Here are made-up objects, facts about them, and rows of numbers that follow some of those facts. Name the object behind each unnamed row.

Facts:
gibra: comes just before; plutru: refers to
gibra (each to the one after it):
Z230 > Z991 > Z90 > Z501 > Z68
Z880 > Z920 > Z43 > Z795
Z682 > Z670 > Z117 > Z568 > Z453 > Z152 > Z445 > Z766 > Z947 > Z909
Z993 > Z808 > Z537 > Z58 > Z946 > Z356 > Z621 > Z105
Z961 > Z81 > Z190
Z285 > Z473
Z833 > Z549 > Z956 > Z724 > Z65
Z649 > Z849 > Z69 > Z57
Z631 > Z702 > Z476 > Z128 > Z396 > Z895
Z911 > Z412 > Z932 > Z936 > Z758 > Z134 > Z688
Z579 > Z745 > Z47 > Z756
Z791 > Z818
Z591 > Z175 > Z773 > Z166
Z531 > Z589 > Z660 > Z954 > Z135 > Z325
Z851 > Z471 > Z964 > Z891 > Z912 > Z74 > Z584 > Z408 > Z914 > Z877
Z783 plutru [Z233]
Z715 plutru [Z720 Z175]
Z230 plutru [Z652 Z693]
Z92 plutru [Z958 Z47]
Z408 plutru [Z925 Z286]
Z212 plutru [Z909 Z914]
Z794 plutru [Z828]
Z940 plutru [Z175]
Z994 plutru [Z251 Z396]
Z775 plutru [Z501]
Z653 plutru [Z905 Z679 Z166]
Z81 plutru [Z439 Z203 Z720 Z412 Z58]
Z818 plutru [Z758 Z692 Z509]
Z68 plutru [Z833]
Z880 plutru [Z162 Z387 Z406]
Z69 plutru [Z548]
Z682 plutru [Z509 Z58]
Z356 plutru [Z584]
Z912 plutru [Z956 Z334]
Z628 plutru [Z471 Z947]
Z993 plutru [Z670]
Z568 plutru [Z313]
Z936 plutru [Z575]
Z961 plutru [Z425 Z266]
Z545 plutru [Z331]
Z37 plutru [Z849]
Z537 plutru [Z946 Z791]
Z105 plutru [Z323 Z439]
Z846 plutru [Z444]
Z128 plutru [Z473 Z406 Z891]
Z350 plutru [Z652 Z494]
Z756 plutru [Z584 Z334]
Z225 plutru [Z453 Z108]
Z649 plutru [Z117 Z43 Z920]
Z911 plutru [Z954 Z670]
Z579 plutru [Z494]
Z90 plutru [Z932 Z621 Z444]
Z680 plutru [Z162 Z909 Z140 Z849]
Z100 plutru [Z589 Z285]
Z512 plutru [Z57 Z811]
Z906 plutru [Z286]
Z273 plutru [Z891]
Z840 plutru [Z909 Z43 Z501]
Z445 plutru [Z118 Z773 Z631]
Z591 plutru [Z755 Z476 Z152]
Z702 plutru [Z57 Z453]
Z694 plutru [Z745 Z575]
Z17 plutru [Z57 Z313 Z118]
Z55 plutru [Z439 Z47]
Z319 plutru [Z738 Z373]
Z74 plutru [Z692 Z828]
Z660 plutru [Z991]
Z65 plutru [Z549 Z832]
Z766 plutru [Z477 Z947]
Z808 plutru [Z231]
Z964 plutru [Z932 Z679 Z909 Z140]
Z275 plutru [Z198]
Z795 plutru [Z991]
Z895 plutru [Z665]
Z134 plutru [Z135 Z576 Z231]
Z190 plutru [Z286]
Z608 plutru [Z652 Z473]
Z158 plutru [Z477]
Z357 plutru [Z444 Z140]
Z595 plutru [Z323 Z976]
Z851 plutru [Z311 Z334]
Z697 plutru [Z389]
Z103 plutru [Z549 Z325]

Named rows:
[ 1 -2  0  2 -1 -2  3 -4  0  0  0  2 -2  0  1 -1 -1  1  4  0  1  0  4  1
 -2  2 -1 -2 -3  3 -2  1  2  0 -4 -2  2 -1  2 -1 -2  1  0  4 -4  2  5  4
  1 -1  0 -1  0] : Z231
[  1  -2   1   0  -3  -3  -1 -13   0   2   0  11   1   2   1   2  -5   2
   8  -4   2   2   2   0   1   7   3   0 -10   1   0   7   3  -2  -6  -5
  -4  -1  -4  -6  -2  -4   2  -4   7   0 -10  -3  -4  -4   0   0  -9] : Z932
[ 5 -1  3  1 -4  1  0 -7  0  1  0  2  0  0  2 -3 -1 -1  1  3 -2  3  1  0
 -1  3  0 -1 -2  2 -2  0 -1  1 -7  1  1 -1  1 -1  1 -4  5  4  0  0  1  5
 -1  0  0 -1 -1] : Z976
[-5  0 -4 -3  7 -3  1  1 -4  0  1  0  2  0  9 -2  5  0 -9 -1 -1 -4 -5  2
 -1 -9  0 -3  6 -3  2 -3 -4 -3  6 -2 -6  2 -3  3  2  3  3 -9  2 -1 -6 -4
  3  0  2  5 -1] : Z775
[ -3  -5   0   0   2  -4   6 -11  -5   3   3   0   5  -1   7   1   4  -2
  -4   0  -2   0   0   7  -3  -2  -3  -5   2   2  -4  -2  -4  -4  -2   0
  -2  -3   1   0   4  -6  12   0  -2  -2  -2   2   6  -1  -5   5  -4] : Z501
[ -3  -5   5   4  -1  -1   4   0  -1   0   1 -13   0  -2 -11   2  -1  -2
  -1   1  -1   2   2  -1  -3   6  -2   1   7   5  -7  -7  -1   1  -2  10
   8  -1  11   0   0   0   7  19  -8   1   8   5   2   4 -16   1   1] : Z135
[ 0 -3  2  1 -2  0  3 -6  0  1  1  0  1 -1 -3  1  0 -1  3  0  0  1  3  1
 -1  4 -1  0 -1  3 -3 -1  0  0 -3  2  2 -2  4 -1  0 -3  4  6 -3  0  4  3
  1  0 -5  0 -1] : Z166
[ 1 -2  1  2 -2  0  2 -4  0  1  1  1  0  0  0  0 -1  0  3  0  0  2  3  1
 -1  3 -1  1 -3  2 -2  1  1  0 -4  0  1 -3  1 -1  0 -3  4  3 -2  1  3  4
  1 -1 -1 -1 -1] : Z335
[  7   9 -10  -7  -1  -3  -2  -2  -1   1  -2  31   0   6  28  -4  -2   9
   5  -1   3  -4   1   5   3 -10   3  -6 -19  -7  11  16   4  -3   1 -22
 -11  -1 -23  -2  -3   1 -18 -37  14   0 -12  -7  -4 -10  31  -1  -4] : Z880
[ 2 -2  2  2 -2  1  2 -4  0  0  0  1  0  0  0  0 -1  0  4  0  0  2  3  1
 -1  4 -1 -1 -3  2 -2  1  1  0 -4 -1  0 -2  2 -1  0 -3  3  4 -2  1  2  3
  0 -1  0 -1 -1] : Z389
[ 12   2  -6   2   5  10   2 -10  -9   0  -2  20   3   2   9  19   2  -6
  22   2   8  -6   6  -4   8   4 -12   8 -18   7   9  20  -6  -9   2 -27
 -23 -10 -10  -4  -1   2  -9  10   6   0  23   3   5 -14  13  -1  16] : Z175
[  5   3  -8   1  -5  -8   6  -7   0  -1  -3  23  -9   5  26  -8  -9   9
   8   2   3  -3  14   5  -2  -5   2 -10 -18   1   1  12   8   0  -8 -15
   3   1 -11  -3 -10   7 -19  -3   1   4   7   5  -1  -7  22  -2   2] : Z670
[  1   4  -3  -3   2   0  -3   5   1  -1  -2   6  -1   1   8  -2   0   2
  -1   0   1  -2  -1  -1   1  -6   1  -1  -3  -3   5   4   0   0   5  -7
  -3   2  -7   1  -1   4  -8 -12   4   0  -4  -5  -1  -2   9   0   0] : Z537
[ 2 -2  1  2 -2  0  2 -4  0  1  1  1  0  0  0  0 -1  0  3  0  0  1  3  1
 -1  4  0  0 -3  3 -2  1  1  0 -4 -1  0 -2  1 -1 -1 -3  3  4 -2  1  3  3
  1 -1 -2 -1 -1] : Z251
[  4   4   1  -2  -3   3  -5   2   0  -2  -1   0  -1  -1   6  -7   1  -1
 -10   6  -3   0  -7  -4   2  -8   2  -2   6  -2   2  -3  -6   2   1   2
   0   6  -4   1   1   4   1   0   7  -2  -3   1  -3   3   6   1   2] : Z92
[ -7  -9   7   5   0  -1   4   3  -1   0   2 -24   0  -4 -20   3   1  -5
  -6   2  -3   2   1  -3  -3   7  -3   3  15   6 -10 -14  -4   1  -1  18
  11   1  19   2   2   0  13  29 -12   0  11   7   4   8 -26   2   3] : Z152
[  0   3   1  -6   2  -5  -7   8   1  -7   2   0  -1   0   7   0   3   2
   6   3  -2  -3  -9   1  -3  -6  -2   5  -3  -3   5  -4   1   3   8  -4
 -13   2   0   3   5  11   3  -8  -1   2  -7   0   1   2   0  -2  -9] : Z628
[-12 -13  11   7   1  -1   3   3  -2  -1   2 -35  -1  -5 -35   6  -2  -7
  -7   1  -2   3  -1  -8  -3  13  -1   7  22   8 -13 -19  -4   2   0  27
  13   5  27   1   2   2  18  43 -13  -1   9   5   2  13 -40   3   0] : Z621
[ 10   7   2  -3  -6   6  -8  -3   1  -2  -2  -1  -1  -3  10 -10   1  -3
 -14  10  -5   2 -12  -7   3 -10   2  -2   9  -2   2  -3 -10   2  -1   3
  -2   8  -6   0   2   4   4   4  12  -5  -3   5  -4   5   9   2   5] : Z55
[ -3  -6   4   4  -1   0   3  -1   0   0   2 -13   0  -2 -11   2   0  -3
  -2   1  -1   2   2  -1  -2   6  -2   2   7   4  -7  -7  -2   0  -2  10
   5   0  12   1   1  -1   8  18  -8   0   6   5   3   5 -15   1   2] : Z396

Which object is each row?
No name comes twice in this set of rows, the named rows included.
[-22 -21  13  11   7  -3   9   7  -7  -1   5 -55   3  -8 -43   7   5 -14
 -22   3  -6   2  -6  -6  -7   9  -5   5  40  10 -20 -34 -13   1   4  40
  19   6  41   7   7   2  33  59 -22  -2  16   9   9  21 -60   9   5]  Z914
[ -8  -2  -4  -4   6  -7  -2 -10  -6   2   1  11   4   3   9   1  -1   3
  -4  -6   2  -4  -7   1   1  -6   4  -2  -2  -4   3   5  -2  -6   4  -6
 -11   5  -9  -4   1   1   4 -16  13  -3 -21 -12  -3  -2   1   8 -14]  Z964
[-11 -12   9   7   2  -1   5   6  -2  -1   3 -35   1  -6 -29   5   1  -8
 -11   2  -3   2  -2  -5  -3   8  -3   4  23   7 -13 -20  -7   2   1  26
  14   3  27   4   3   1  18  40 -16   0  14   7   5  13 -37   4   4]  Z688
[  7   3  -5  -1  -6  -4   3  -8   1   1  -2  22  -3   4  19  -3  -5   6
  10   0   2   0   9   5  -1   0   1  -6 -17   0   3  12   6  -1  -7 -14
  -2  -3 -11  -4  -6  -1 -12 -11   4   2   1   2  -2  -8  19  -3  -1]  Z745
[-1 -2  0  3 -2 -4  5 -2 -1  0  0 -1 -3  0  2 -2 -3  1  1  2  0  0  6  1
 -2  2 -1 -3 -2  3 -4 -1  2  1 -4  2  6  1  4 -1 -3  2 -1 12 -5  2  6  5
  1  0 -3  0  1]  Z954
[  8   1  -2  -4  -4   2   3   1  -5   5   0  21   2   5  12   0  -5   7
   4   3   2   0   8   3   2   1   2  -5 -23  -2   4  13   4  -1  -7 -12
   0  -6 -10   0  -5 -10 -16 -26   7   1   6   3  -3  -5  15  -4  -8]  Z473
[ 16   4   7   0 -12   7  -5 -15   1   0   0   4   0  -4   8  -9   0  -4
  -8  12  -6   6  -6  -5   2  -1   0  -3   3   3  -2  -1 -11   2 -10   3
  -1   2  -3  -4   2  -3  11  12  10  -5   5  13  -4   2   6   0   4]  Z439
[  7   9  -9  -8   0  -1  -3  -4   1   1  -1  29   1   4  29  -4   1   7
   5  -2   2  -3   0   6   2 -11   2  -5 -17  -7  11  16   4  -3   2 -23
 -12  -2 -24  -2  -2   0 -15 -36  14  -1 -12  -8  -2 -11  31  -1  -4]  Z649
[ 13   4   4  -1 -11   3  -2 -14   3   1   0  12   0  -1  11  -7  -2   1
  -2   7  -4   5  -2   0   1  -1   1  -4  -5   1  -1   5  -4   2  -9  -3
   1   0  -7  -4   0  -4   4  -1   9  -3  -2   8  -4  -1  10  -2  -1]  Z47
[ -9  -3  -4  -3   8  -5   1  -4  -6   2   2   1   5   1  10  -1   4   0
 -10  -3  -1  -4  -7   2  -2  -9   1  -4   6  -4   1  -2  -6  -6   5  -2
 -10   2  -4   1   3   1   7 -11   6  -3 -11  -7   2   1  -2   8  -7]  Z212
[  2   3   3  -8   1  -8  -9   9   1 -10   3   2  -1   0  10   1   3   3
  10   5  -2  -3 -12   2  -4  -6  -3   7  -5  -3   5  -5   2   4  10  -5
 -19   1   1   4   6  13   6 -11  -1   3  -8   1   1   2  -1  -3 -13]  Z158
[-13 -12  -4  17   0   4   1  16  11   1   7 -41   6  -5 -39   8   1 -10
 -23   2  -2   6  -1  -1  -4   9  -4   4  17   7 -11 -22   4   4   4  42
  18   9  23   3   8  -2  24  58 -19  -1  11   5  10   8 -29   5   5]  Z584
[  4   1  -4  -2  -2  -4   3 -16  -2   4   1  23   3   3  18   0  -1   4
   7  -3   1   0   3   8  -1  -1   1  -5 -16  -1   3  12   2  -4  -6 -15
  -9  -6 -13  -5  -1  -7  -1 -20   9  -1 -10  -2   0  -9  14   1  -8]  Z849
[  3   0   2   0  -3   4   1 -10   2   0   0  -2   2  -3  -5   1   2  -1
   3   2   0   3   1  -2   2   2  -2   1   1   6  -3   0  -4   0  -3   1
   0  -2   3  -1   0  -2   5   8   1  -1   7   6   2   0  -4  -1   3]  Z58
[-16 -18  19   4   4  -8   0  14  -2 -10   7 -53   0  -9 -35   9   5 -10
  -5   9  -9   2 -12  -5 -11  10  -9  14  30  10 -17 -37  -8   6   8  37
   4   5  45  10  11  11  36  57 -28   3  15  15   9  22 -63   2  -8]  Z947

Now the same objects, written a new way:
Known rows:
[ 10   2   4   4   5  -1  13  15  -9  -8 -17   8  -4  11 -10  14   8 -15
   1   1   3  14  -6  -4  -7 -24] : Z954
[ -3  13  10   8   5   2  21  30 -15  -7  -8   6   6  20 -15  16   3 -11
   2  10   6   3  -3  -2  -8 -23] : Z946
[-37  30  20   8   3  12  33  50 -25  -5   1  33  10  39 -14  38  -8 -25
   2  37  19 -11   5  11  -8 -31] : Z584
[ 14  -5  -2  16   7 -22   6  -4  30  10  10   1 -20 -19  10  29  13   5
  -6 -22   0  19  -6  18  -3  36] : Z851
[ 39 -11  -7  15   9 -20   0   7  19  -4  -3 -10 -14 -16  -1   8  18   2
  -4 -32 -11  23 -10   4  -4  11] : Z833
[-27  16  18   0   1  13  28   8 -20   4 -15   5   6  25 -15  21  -1  -7
   5  23  15   2   2  -6  -9 -23] : Z134
[-28  19  15   8   3   1  26  18  -4   7   5  17   1  17  -4  37  -2 -10
   0  18  15   0   1  13  -7   1] : Z912
[ -3  -2  10  -5   3   3  13 -19  -5   4 -27   6 -11   6  -5  18   8 -11
   2   6   8  21  -6  -9  -7 -15] : Z936
[ 26 -10  -2  12   7 -19   3 -12  23   7  -4 -17 -14 -21   2  11  16  11
  -3 -29  -5  24 -10   2  -5  25] : Z961
[ 76   6 -32  33  15   2  19 -12  17  16  -6 -24  -6  14  -4  17  40   7
  10 -30 -13  23 -37  23  -2   9] : Z991
[ 11   4   4   9   6  -3  14  23  -5  -7  -9   2  -3   8 -11  14   7  -6
   0  -3   1  10  -8   0  -7 -13] : Z832
[ -7   1   1  12   4   1  27   1   3   8 -13   0 -10   2  -8  14  15  33
  -1   1   4  -4   1 -10 -11 -19] : Z628
[ 10   5   4   9   7  -5  15  22  -5  -5  -6   0  -1   8 -10  15   7  -7
   0  -3   1   8  -7  -1  -6 -11] : Z627
[ 11   5   4   9   6  -5  15  22  -5  -6  -6   0  -1   8 -11  14   7  -7
   0  -4   1   9  -9   0  -6 -13] : Z665
[ 17   3   7   5   3  -9  13  17  -7  -8   0  -9   1  14  -9  15   4 -11
  -3   1  -6   3  -4   9 -13   9] : Z118
[ -4   5  11   4   7  -5  26   6  -5   4  -3 -10  -1   4  -7  19   4   3
   0  -6   6  15   0 -11  -4  21] : Z37
[ -5   9  11  11   8  -1  17  22 -10  17  -9 -18   3 -14  -5  18 -14 -31
   7  -5   2  -2   5 -13   0 -26] : Z608
[-2  4  9  6  4 -3 17  2  0  5 -6 -7 -3  4 -7 17  6  1  1 -1  5 10 -6 -1
 -6  1] : Z100
[ 13   4   3   9   6  -3  14  23  -5  -6  -8   1  -3   8 -11  14   8  -6
   0  -4   1   9  -9   0  -6 -16] : Z576
[-13   5  11   1  12 -10  31   0  -1  13  31  -6  19  -6  -8   5   3 -21
 -14   8  20  19 -43   9  -5 -20] : Z906

Which object is each row?
No name comes twice in this set of rows, the named rows included.
[-61  42  38  -8   8  25  73  71 -71 -13  -3  14  33  66 -31  31 -17 -19
   8  44  25  -5  25 -28  -7 -14]  Z909
[ -3   2  10   3   5   1  15  -1  -3   7 -13  -5  -5  -1  -6  18   2  -9
   3  -1   5  12  -4  -8  -5  -8]  Z273
[ 23  -8   6  -1   1 -22   4 -22  11   3   9 -33  -6   1   2  14   7  -4
  -8 -11 -14   9  -1  17 -18  61]  Z702
[ 28  -7  -2  12   7 -13   6  10  11  -4  -7  -6  -9  -8  -4  10  17   1
  -2 -20  -5  20 -10   3  -5  -3]  Z549
[  1   7  14   1  12 -10  40  10 -10  -1   4 -13   0   6  -6  22   2  10
   0  -9   6  23  13 -29  -1  50]  Z680
[  7   3   5   7   7   0  14  20 -11  -3 -17   2  -3   6  -9  15   4 -22
   3  -2   1  11  -4  -7  -4 -28]  Z891
[-56  42  32  -2   0  32  48  57 -58  -9 -16  24  28  65 -33  26 -17 -31
   9  61  26 -23   7 -10 -12 -67]  Z877
[ 12   2   5   8   7  -4  16  24  -9  -4 -10   2  -3   4  -9  15   4 -16
   2  -5   0  12  -4  -5  -5 -18]  Z406
[ 30  15 -14  22  10  11  30 -17   2  21  -9 -18   2  23  -8  22  25   6
  11  -5   2  12 -23  14  -4   6]  Z795
[ 33 -17  -4   0   6  -8  -2 -13   7  -6 -29   9 -21  -8  -1  12  20 -15
  -1 -16  -4  34 -12  -5  -5 -19]  Z670
[ 23  -1  -4  14   7 -15   3  16  13  -6  -6  -6  -3  -7  -6  10  13   0
  -3 -27  -6  15 -13   3  -6   1]  Z412
[ 12   4   6   8   9  -5  21  26  -9  -7  -5  -1   0   7 -10  16   6  -5
   0  -8   1  14  -2 -10  -4  -1]  Z162
[ 6  8  3 12  7 -5 16 29 -2 -6 -1  9 -4  9 -8 22  5 -9 -1 -1  3  6 -6  7
 -6 -8]  Z311
[ 14   4   2  13   7 -10  12  25   5  -5   0   5  -5   3  -5  20   9  -6
  -3  -9   0  10  -7   8  -5  -2]  Z956

